Below is a small trained network, with its code and all its weights. Each question gives an input and a target symbol and asks what happens when units are switched off, that is, made to give their printed mean instead of their output.

import numpy as np


def w(rows, s, z=0):
    codes = np.array(rows[::2]) - 128.0
    scale = np.full(codes.shape[1], s)
    scale[-1] = z or s
    return codes * scale


def f(y):
    return y / 2 * (1 + np.tanh(0.7978845608 * (y + 0.044715 * y**3)))


def softmax(a):
    e = np.exp(a - a.max(-1, keepdims=True))
    return e / e.sum(-1, keepdims=True)


def log_softmax(a):
    a = a - a.max(-1, keepdims=True)
    return a - np.log(np.exp(a).sum(-1, keepdims=True))


def net(x, mask):
    ids = ['αγδεζηθλμξπστφψω'.index(c) for c in x.split()]
    T = len(ids)
    res = E[ids] + P[:T]
    r = res
    for j in range(2):
        rows = slice(2 * j, 2 * j + 2)
        q, k, v = (r @ M[0][rows].T for M in (Q, K, V))
        z = softmax(np.where(np.tri(T) > 0, q @ k.T / 2**0.5, -1e9)) @ v
        o = O[0][rows]
        res = res + np.where(mask[j], z, o[:, -1]) @ o[:, :-1]
    y = f(res @ A[0][:, :-1].T + A[0][:, -1])
    res = res + np.where(mask[2:26], y, B[0][:, -1]) @ B[0][:, :-1]
    return log_softmax(res[-1] @ U[:, :-1].T + U[:, -1])


Q, K, V, O, A, B = {}, {}, {}, {}, {}, {}
E = w([
[89,112,125,130,146,153,134,67,203],'α',
[125,157,119,111,122,115,128,209,127],'γ',
[100,161,198,125,104,148,111,102,129],'δ',
[222,105,143,191,163,126,115,158,172],'ε',
[174,190,78,47,143,159,81,163,148],'ζ',
[159,162,130,160,86,207,210,108,161],'η',
[109,200,93,120,160,91,86,100,86],'θ',
[160,173,127,122,81,89,152,123,75],'λ',
[95,180,131,198,166,254,179,107,141],'μ',
[110,73,159,123,113,137,80,131,225],'ξ',
[140,171,194,154,150,130,97,129,117],'π',
[140,88,135,141,186,167,100,122,101],'σ',
[114,119,82,84,152,49,159,145,155],'τ',
[119,82,141,150,137,110,63,129,184],'φ',
[223,128,142,91,162,170,137,82,96],'ψ',
[114,157,29,178,161,148,135,170,151],'ω',
],0.026)
P = w([
[147,189,122,88,128,172,113,126,143],'0',
[143,178,128,105,130,172,125,121,155],'1',
[139,161,134,113,128,165,130,121,157],'2',
[137,149,134,115,139,144,133,126,142],'3',
[122,135,144,130,119,149,143,112,155],'4',
[119,115,147,132,118,137,147,120,146],'5',
[111,104,150,144,115,130,152,113,142],'6',
[102,86,155,153,112,127,155,110,139],'7',
[103,69,158,152,122,111,158,124,127],'8',
[93,57,161,167,112,110,164,109,126],'9',
[89,38,166,172,107,97,167,112,123],'10',
[78,28,177,182,96,99,182,110,124],'11',
[86,11,173,185,116,78,185,124,110],'12',
],0.011)
Q[0] = w([
[128,141,29,138,113,133,174,144,85],'h1',
[124,108,36,144,129,125,156,140,173],'h1',
[138,100,148,154,188,136,111,115,213],'h2',
[100,175,253,130,204,82,138,139,158],'h2',
],0.035)
K[0] = w([
[119,218,89,95,64,145,6,164,148],'h1',
[126,186,18,71,165,137,112,180,227],'h1',
[171,39,138,124,199,138,254,72,131],'h2',
[32,89,138,247,125,44,139,156,92],'h2',
],0.021)
V[0] = w([
[120,45,127,79,211,181,128,128,43],'h1',
[80,92,111,155,123,102,9,173,161],'h1',
[85,56,48,137,153,190,129,92,161],'h2',
[90,94,175,16,80,65,179,121,131],'h2',
],0.011)
O[0] = w([
[126,214,70,148,113,248,78,108,79,1],'h1',
[248,200,91,105,205,112,85,241,104,61],'h1',
[114,179,103,33,254,184,222,129,137,236],'h2',
[181,246,108,70,88,146,33,112,192,124],'h2',
],0.0058,0.0026)
A[0] = w([
[152,249,194,106,148,161,172,144,119,131],'n1',
[122,70,65,181,151,194,74,151,172,69],'n2',
[240,37,148,81,97,157,97,130,124,105],'n3',
[26,66,178,118,74,165,60,184,122,16],'n4',
[120,112,205,56,51,173,45,254,90,119],'n5',
[157,126,92,112,140,110,225,139,86,113],'n6',
[200,125,193,66,38,48,152,116,94,82],'n7',
[125,207,185,118,137,146,154,139,168,126],'n8',
[175,148,136,141,76,58,176,201,72,111],'n9',
[228,95,71,57,92,64,110,91,149,186],'n10',
[100,151,237,111,156,122,45,155,140,104],'n11',
[83,175,194,177,182,178,110,153,110,105],'n12',
[96,191,118,90,137,192,158,117,135,89],'n13',
[129,67,133,42,151,195,105,169,173,92],'n14',
[71,143,50,210,131,116,88,149,145,78],'n15',
[61,162,186,61,148,148,64,100,74,74],'n16',
[113,230,123,61,144,37,84,97,102,85],'n17',
[61,142,148,91,73,91,121,181,155,89],'n18',
[104,151,36,106,110,86,210,129,125,82],'n19',
[133,97,124,66,133,161,175,153,174,141],'n20',
[114,79,114,105,153,93,46,64,162,2],'n21',
[138,97,180,153,74,143,140,186,145,141],'n22',
[91,192,137,169,128,165,80,126,188,86],'n23',
[137,131,80,153,193,126,47,155,92,82],'n24',
],0.0092,0.0046)
B[0] = w([
[43,92,109,118,104,158,156,93,145,196],'n1',
[174,188,121,68,210,141,103,129,114,168],'n2',
[196,72,126,106,111,151,149,139,132,159],'n3',
[240,151,186,93,157,191,174,137,110,160],'n4',
[73,127,135,187,169,171,120,174,84,175],'n5',
[179,170,144,146,120,190,86,100,133,189],'n6',
[141,216,127,149,221,167,138,99,64,196],'n7',
[124,115,85,131,138,116,170,142,138,198],'n8',
[48,163,128,84,107,148,128,62,172,186],'n9',
[137,57,118,116,37,126,138,155,67,241],'n10',
[165,176,142,108,59,43,115,119,159,189],'n11',
[93,26,134,73,98,121,135,121,102,198],'n12',
[218,147,201,124,124,57,93,166,146,198],'n13',
[114,146,116,171,135,112,80,85,79,190],'n14',
[160,127,47,129,148,144,139,113,125,137],'n15',
[177,103,4,166,150,77,124,121,152,161],'n16',
[100,91,157,164,186,144,167,89,162,255],'n17',
[128,129,110,71,181,133,85,152,173,184],'n18',
[162,192,115,75,81,72,98,155,143,203],'n19',
[72,95,97,198,108,113,131,123,98,227],'n20',
[78,183,136,126,69,219,116,119,220,162],'n21',
[138,149,101,99,111,119,132,201,164,195],'n22',
[125,113,116,144,174,170,118,111,72,160],'n23',
[119,200,210,126,89,110,112,149,169,153],'n24',
],0.012,0.0082)
U = w([
[140,161,109,196,36,185,175,132,162,93],'α',
[142,135,132,134,65,175,18,102,189,62],'γ',
[186,173,59,151,136,142,120,142,128,111],'δ',
[150,99,157,66,196,135,47,101,100,93],'ε',
[74,157,148,123,155,168,122,201,152,75],'ζ',
[154,139,134,112,123,189,114,96,157,23],'η',
[199,87,153,150,172,126,140,173,189,80],'θ',
[148,131,141,128,112,150,114,115,138,65],'λ',
[119,130,185,112,114,171,104,112,192,4],'μ',
[131,191,136,103,102,156,165,81,77,56],'ξ',
[168,152,233,141,86,73,84,142,129,155],'π',
[131,96,80,200,68,150,64,170,59,243],'σ',
[89,132,151,225,181,102,69,63,195,227],'τ',
[122,105,95,2,65,92,128,121,137,229],'φ',
[237,90,117,131,57,137,107,25,102,53],'ψ',
[96,81,163,114,144,182,166,118,105,30],'ω',
],0.0062,0.0032)

Each question gives the input, a string of symbols that net reads in full, and the target symbol t.
The units are the heads (2 rows each of Q, K, V and O) and the neurons (one row each of A and B). Each row of codes is followed by its name. A weight is (code - 128) times the scale printed after its matrix; where a second scale follows, it is the last column's (O, A, B and U).
mask holds one flag per unit, heads first, then neurons. A switched-off unit (its flag False) gives its mean, the last column of its rows in O or B, instead of its output. The means were averaged over made-up inputs and are rounded, as every weight is.
A unit's drop is (log p(t) with every unit on - log p(t) with that unit switched off) / (log p(t) with every unit on - log p(t) with every unit switched off).
The circuit of an input: a set's keep is (log p(t) with only the set's units on - log p(t) with every unit switched off) / (log p(t) with every unit on - log p(t) with every unit switched off). Starting from the 12 units with the biggest drops (on a tie, the unit counted first), units are removed one at a time, each time the one whose removal leaves the highest keep (on an exact tie, the one counted first), for as long as the keep stays at least 0.8.
circuit, biggest first: the units of the circuit, biggest drop first
most important unit: the unit with the biggest drop
top k neurons: the k neurons with the biggest drops, biggest first
heads that matter: for each layer, one digit per head in row order, 1 if its drop is at least 0.15 and else 0, layers parted by /
drop when u is switched off: that unit's drop, to one decimal
input μ γ ω δ, target ω: heads that matter -> 01
input θ ψ α η φ ε π τ τ ψ φ, target η: circuit, biggest first -> (h1 n4 n21 n2)
input ε α σ, target ε: heads that matter -> 10
input τ ψ μ ξ φ τ τ α α μ φ, target ω: most important unit -> h2
input π π τ τ ω τ α ω τ τ φ, target γ: circuit, biggest first -> (h2 n21)
input π ω λ, target ξ: circuit, biggest first -> (n7 n9)
input μ μ α ω τ τ π δ, target τ: top 2 neurons -> (n10 n16)
input ξ η η σ ξ δ, target σ: circuit, biggest first -> (h1 n5 h2)
input η θ τ ζ δ φ, target γ: heads that matter -> 01
input θ θ σ γ σ, target ε: circuit, biggest first -> (h1 n2 n12)
input τ τ ζ π δ, target π: heads that matter -> 11
input ψ η τ ε η θ σ θ η ξ, target μ: circuit, biggest first -> (h1 n4 n21)
input π ψ γ τ θ, target τ: top 2 neurons -> (n17 n10)
input γ σ α ζ ω, target δ: most important unit -> n15
input α ε δ α μ δ ξ ψ ψ τ π, target ψ: circuit, biggest first -> (h1 n16 n12 n4)
input γ ψ λ θ π ψ η θ γ ξ, target μ: circuit, biggest first -> (h1 n21 n4)
input λ π α φ, target τ: circuit, biggest first -> (h2 n14 n10 n20)
input τ φ τ φ ε, target θ: circuit, biggest first -> (n3 h2 n22)
input π α φ η δ, target φ: top 3 neurons -> (n17 n11 n12)
input θ π ξ, target σ: most important unit -> h1
input α τ φ μ τ μ τ π μ, target ω: heads that matter -> 00
input ζ τ λ σ γ π, target σ: heads that matter -> 11
input λ τ ζ σ ξ τ θ ξ, target γ: circuit, biggest first -> (n21 h2)
input λ α φ, target τ: top 3 neurons -> (n14 n10 n20)
input ψ τ π ξ π τ τ θ η ε γ π φ, target θ: drop when h2 is switched off -> 0.5
input ε π π, target π: drop when n3 is switched off -> 0.0
input ω τ ψ θ π, target ψ: top neuron -> (n4)
input γ σ ω γ, target ζ: drop when n5 is switched off -> 0.7
